Below are the code and all the weights of a small trained network. Each question names an input and a class and asks about switching units off, where a switched-off unit gives its printed mean instead of its output.

import numpy as np


def w(rows, s, z=0):
    codes = np.array(rows[::2]) - 128.0
    scale = np.full(codes.shape[1], s)
    scale[-1] = z or s
    return codes * scale


def f(y):
    return y / 2 * (1 + np.tanh(0.7978845608 * (y + 0.044715 * y**3)))


def log_softmax(a):
    a = a - a.max(-1, keepdims=True)
    return a - np.log(np.exp(a).sum(-1, keepdims=True))


def net(x, mask):
    res = np.array(x, float).reshape(1, 4) / 4 @ E
    y = f(res @ A[0][:, :-1].T + A[0][:, -1])
    res = res + np.where(mask, y, B[0][:, -1]) @ B[0][:, :-1]
    return log_softmax(res[-1] @ U[:, :-1].T + U[:, -1])


A, B = {}, {}
E = w([
[151,100,145,139,138,212,182,208,117,114,136],'x0',
[235,195,133,116,95,118,103,165,93,171,143],'x1',
[106,194,103,123,59,92,248,148,132,104,98],'x2',
[138,156,66,95,166,156,223,64,69,159,124],'x3',
],0.013)
A[0] = w([
[143,123,149,111,195,155,107,95,124,158,168,102],'neuron 0',
[140,127,147,52,137,45,111,80,161,104,150,86],'neuron 1',
[120,25,161,163,113,68,114,197,187,65,125,85],'neuron 2',
[71,105,123,123,153,168,136,62,178,72,115,83],'neuron 3',
[198,100,151,184,162,154,178,202,113,110,131,172],'neuron 4',
[88,146,92,74,174,151,220,92,68,165,155,96],'neuron 5',
[175,74,126,112,186,163,88,123,113,182,158,197],'neuron 6',
[172,61,141,113,159,154,122,77,155,198,191,57],'neuron 7',
[156,98,107,105,134,135,191,85,113,203,87,255],'neuron 8',
[171,123,81,145,213,121,59,124,127,96,123,96],'neuron 9',
[107,110,74,174,91,77,91,61,110,163,78,104],'neuron 10',
[121,208,125,132,150,63,58,73,164,100,94,194],'neuron 11',
[150,141,97,52,141,134,146,77,64,168,151,93],'neuron 12',
[130,96,157,111,177,210,154,199,92,79,135,84],'neuron 13',
[53,48,75,151,148,152,152,93,167,60,61,137],'neuron 14',
[164,115,109,114,163,172,98,78,185,122,190,97],'neuron 15',
[105,141,151,82,113,94,117,85,173,189,121,70],'neuron 16',
[147,101,94,168,162,123,169,80,74,136,152,113],'neuron 17',
[126,148,111,116,194,210,172,79,106,166,124,105],'neuron 18',
[166,103,149,158,82,141,94,152,187,99,56,75],'neuron 19',
[188,206,123,72,114,153,94,151,142,197,174,108],'neuron 20',
[112,114,137,106,2,108,82,183,174,11,122,168],'neuron 21',
[160,103,97,150,131,155,156,73,66,178,100,76],'neuron 22',
[175,75,136,210,113,185,185,176,112,62,94,173],'neuron 23',
[147,175,131,88,65,69,188,197,160,84,91,109],'neuron 24',
[188,108,137,157,140,213,160,168,151,118,131,92],'neuron 25',
[133,90,144,198,162,138,49,156,90,164,83,125],'neuron 26',
[233,153,106,181,85,131,119,135,79,158,140,100],'neuron 27',
[74,195,119,186,55,86,209,152,114,101,138,149],'neuron 28',
[186,175,194,192,120,98,92,171,180,101,120,113],'neuron 29',
[171,180,134,119,111,117,97,142,96,167,116,80],'neuron 30',
[35,59,139,155,183,144,153,111,148,132,125,123],'neuron 31',
[115,123,120,144,85,64,211,147,157,122,112,44],'neuron 32',
[212,139,136,107,100,99,98,156,73,197,135,136],'neuron 33',
[138,180,105,108,158,22,98,58,149,117,135,80],'neuron 34',
[135,48,106,132,129,190,83,89,136,122,158,96],'neuron 35',
[141,131,109,157,114,40,85,76,62,134,104,111],'neuron 36',
],0.0093,0.0095)
B[0] = w([
[105,150,106,179,98,153,130,112,215,138,76,173],'neuron 0',
[100,97,94,104,109,170,177,172,131,153,179,169],'neuron 1',
[148,153,198,156,201,175,132,102,146,94,199,218],'neuron 2',
[63,191,84,176,157,75,214,253,23,60,119,190],'neuron 3',
[120,98,109,66,123,100,150,99,104,197,151,207],'neuron 4',
[173,144,164,146,158,196,118,92,161,85,174,227],'neuron 5',
[146,141,147,125,94,108,124,76,180,209,29,231],'neuron 6',
[76,197,116,133,47,171,151,105,229,83,93,170],'neuron 7',
[192,91,202,169,184,96,46,16,131,148,131,248],'neuron 8',
[95,182,64,112,98,189,163,105,174,137,57,175],'neuron 9',
[121,96,95,64,73,154,158,176,114,182,197,187],'neuron 10',
[129,80,124,111,115,98,113,125,102,226,186,233],'neuron 11',
[79,109,178,140,184,179,109,108,169,107,176,196],'neuron 12',
[91,74,73,42,54,130,218,153,108,204,214,187],'neuron 13',
[87,148,106,196,160,42,215,174,7,103,96,244],'neuron 14',
[91,170,130,125,66,155,156,102,151,119,75,166],'neuron 15',
[117,108,91,110,57,225,193,210,163,120,188,152],'neuron 16',
[124,159,180,207,136,171,134,104,173,127,187,175],'neuron 17',
[145,103,181,162,165,159,76,86,189,29,200,198],'neuron 18',
[129,133,158,137,135,161,146,102,163,87,178,166],'neuron 19',
[32,191,117,185,177,92,209,190,43,68,114,192],'neuron 20',
[168,116,205,195,194,156,64,48,167,126,167,245],'neuron 21',
[84,103,196,159,133,209,156,125,148,79,165,172],'neuron 22',
[157,60,61,98,120,114,166,114,103,223,155,216],'neuron 23',
[70,200,118,145,94,141,111,62,202,161,69,222],'neuron 24',
[83,107,80,27,77,129,181,165,119,212,208,176],'neuron 25',
[137,173,111,141,117,163,118,86,185,126,67,195],'neuron 26',
[59,174,121,192,149,51,187,227,65,44,119,189],'neuron 27',
[109,161,87,116,110,150,78,80,191,175,30,253],'neuron 28',
[122,100,233,165,192,176,161,74,126,70,180,190],'neuron 29',
[48,182,120,145,159,133,206,178,95,98,137,163],'neuron 30',
[73,151,119,149,180,63,184,180,29,95,84,219],'neuron 31',
[68,165,87,117,81,230,130,171,188,109,66,184],'neuron 32',
[92,208,101,200,154,32,202,171,25,74,108,203],'neuron 33',
[121,92,102,100,68,172,173,141,117,159,205,202],'neuron 34',
[51,170,101,151,111,129,167,101,191,139,80,184],'neuron 35',
[109,82,99,51,87,126,162,149,127,180,187,188],'neuron 36',
],0.0068,0.013)
U = w([
[110,167,128,157,160,84,165,184,49,81,102,115],'0',
[146,115,219,150,175,190,125,91,163,91,196,103],'1',
[120,170,106,113,82,168,135,106,206,159,7,108],'2',
[126,81,87,49,88,147,156,154,109,202,220,123],'3',
[192,93,179,136,188,30,90,59,83,227,73,251],'4',
[162,107,142,53,130,97,118,144,130,100,107,113],'5',
[189,63,130,95,140,110,100,135,131,75,154,118],'6',
[179,112,128,124,92,164,121,180,96,105,101,114],'7',
],0.012,0.018)

Each question gives the input, the list of numbers given to net, and the class t.
The units are the neurons (one row each of A and B). Each row of codes is followed by its name. A weight is (code - 128) times the scale printed after its matrix; where a second scale follows, it is the last column's (A, B and U).
mask holds one flag per neuron, in row order. A switched-off neuron (its flag False) gives its mean, the last column of its row in B, instead of its output. The means were averaged over made-up inputs and are rounded, as every weight is.
A unit's drop is (log p(t) with every unit on - log p(t) with that unit switched off) / (log p(t) with every unit on - log p(t) with every unit switched off).
The circuit of an input: a set's keep is (log p(t) with only the set's units on - log p(t) with every unit switched off) / (log p(t) with every unit on - log p(t) with every unit switched off). Starting from the 12 units with the biggest drops (on a tie, the unit counted first), units are removed one at a time, each time the one whose removal leaves the highest keep (on an exact tie, the one counted first), for as long as the keep stays at least 0.8.
circuit, biggest first: the units of the circuit, biggest drop first
most important unit: the unit with the biggest drop
top k neurons: the k neurons with the biggest drops, biggest first
drop of u: that unit's drop, to one decimal
input [1,3,3,3], class 4: circuit, biggest first	[neuron 8; neuron 16]
input [1,-6,-6,-1], class 0: circuit, biggest first	[neuron 31]
input [-6,-7,-1,1], class 0: top 2 neurons	[neuron 14; neuron 3]
input [3,7,0,6], class 0: top 2 neurons	[neuron 33; neuron 27]
input [5,7,4,-8], class 1: top 3 neurons	[neuron 21; neuron 29; neuron 14]
input [7,2,6,5], class 3: top 2 neurons	[neuron 23; neuron 25]
input [6,1,3,6], class 1: top 2 neurons	[neuron 18; neuron 5]
input [-3,-7,-6,7], class 0: top 3 neurons	[neuron 3; neuron 14; neuron 31]
input [8,-4,-8,3], class 2: top 3 neurons	[neuron 6; neuron 35; neuron 7]
input [6,4,8,7], class 2: top 3 neurons	[neuron 28; neuron 24; neuron 32]
input [8,-6,-8,-1], class 2: top 2 neurons	[neuron 6; neuron 35]
input [-7,4,-3,7], class 1: top 2 neurons	[neuron 12; neuron 8]
input [-3,7,4,-7], class 0: top 4 neurons	[neuron 33; neuron 27; neuron 20; neuron 8]
input [3,6,-4,-6], class 0: top 2 neurons	[neuron 33; neuron 20]
input [4,7,-8,-1], class 2: most important unit	neuron 6
input [8,3,-7,1], class 3: drop of neuron 15	-0.1
input [-6,-2,-6,5], class 2: drop of neuron 0	0.3
input [4,-8,2,-7], class 0: drop of neuron 31	0.3
